Below is a small trained network, with its code and all its weights. Each question gives an input and a class and asks what happens when units are switched off, that is, made to give their printed mean instead of their output.

import numpy as np


def w(rows, s, z=0):
    codes = np.array(rows[::2]) - 128.0
    scale = np.full(codes.shape[1], s)
    scale[-1] = z or s
    return codes * scale


def f(y):
    return y / 2 * (1 + np.tanh(0.7978845608 * (y + 0.044715 * y**3)))


def log_softmax(a):
    a = a - a.max(-1, keepdims=True)
    return a - np.log(np.exp(a).sum(-1, keepdims=True))


def net(x, mask):
    res = np.array(x, float).reshape(1, 7) / 4 @ E
    y = f(res @ A[0][:, :-1].T + A[0][:, -1])
    res = res + np.where(mask, y, B[0][:, -1]) @ B[0][:, :-1]
    return log_softmax(res[-1] @ U[:, :-1].T + U[:, -1])


A, B = {}, {}
E = w([
[128,126,129,128,124],'x0',
[118,129,134,128,145],'x1',
[80,189,100,253,114],'x2',
[144,123,118,129,111],'x3',
[125,132,131,127,129],'x4',
[127,127,133,134,143],'x5',
[34,76,38,95,123],'x6',
],0.0072)
A[0] = w([
[144,91,169,28,97,2],'N0',
[108,156,75,235,142,81],'N1',
[110,89,1,122,183,14],'N2',
[176,63,121,59,204,97],'N3',
[62,90,46,93,104,92],'N4',
[52,82,56,99,127,90],'N5',
],0.0077,0.004)
B[0] = w([
[139,254,79,84,192,185],'N0',
[110,189,56,95,124,254],'N1',
[237,163,162,156,198,172],'N2',
[92,148,57,64,185,238],'N3',
[171,147,184,178,120,240],'N4',
[188,136,181,150,118,240],'N5',
],0.011,0.0025)
U = w([
[91,206,57,109,155,1],'0',
[190,152,253,168,148,20],'1',
[87,92,146,127,110,226],'2',
[88,106,154,121,111,204],'3',
[83,99,147,129,124,176],'4',
],0.014,0.0075)

Each question gives the input, the list of numbers given to net, and the class t.
The units are the neurons (one row each of A and B). Each row of codes is followed by its name. A weight is (code - 128) times the scale printed after its matrix; where a second scale follows, it is the last column's (A, B and U).
mask holds one flag per neuron, in row order. A switched-off neuron (its flag False) gives its mean, the last column of its row in B, instead of its output. The means were averaged over made-up inputs and are rounded, as every weight is.
A unit's drop is (log p(t) with every unit on - log p(t) with that unit switched off) / (log p(t) with every unit on - log p(t) with every unit switched off).
The circuit of an input: a set's keep is (log p(t) with only the set's units on - log p(t) with every unit switched off) / (log p(t) with every unit on - log p(t) with every unit switched off). Starting from all 6 units, units are removed one at a time, each time the one whose removal leaves the highest keep (on an exact tie, the one counted first), for as long as the keep stays at least 0.8.
circuit, biggest first: the units of the circuit, biggest drop first
k most important neurons: the k neurons with the biggest drops, biggest first
drop of u: that unit's drop, to one decimal
input [-6,-8,7,-3,-1,7,-3], class 0: circuit, biggest first : N1
input [3,6,-8,-5,-6,-6,-6], class 0: 2 most important neurons : N0, N3
input [5,2,-1,-8,-6,1,-5], class 2: circuit, biggest first : N4, N2
input [3,7,7,-5,2,-2,8], class 1: 4 most important neurons : N5, N4, N2, N3
input [-7,6,-8,-2,4,-8,5], class 0: 2 most important neurons : N0, N3
input [-1,-2,-8,-6,5,5,-1], class 0: 2 most important neurons : N0, N3
input [6,-3,-7,4,-3,4,-5], class 0: circuit, biggest first : N0, N3
input [2,1,-1,3,-6,-2,4], class 1: 2 most important neurons : N4, N5
input [8,3,4,4,-6,-2,-6], class 4: drop of N0 : 0.1
input [-6,4,-8,-5,6,-7,2], class 0: drop of N1 : 0.0
input [5,3,-6,5,-6,7,-6], class 3: drop of N0 : -0.3
input [0,3,3,4,-7,-5,5], class 1: drop of N2 : 0.2
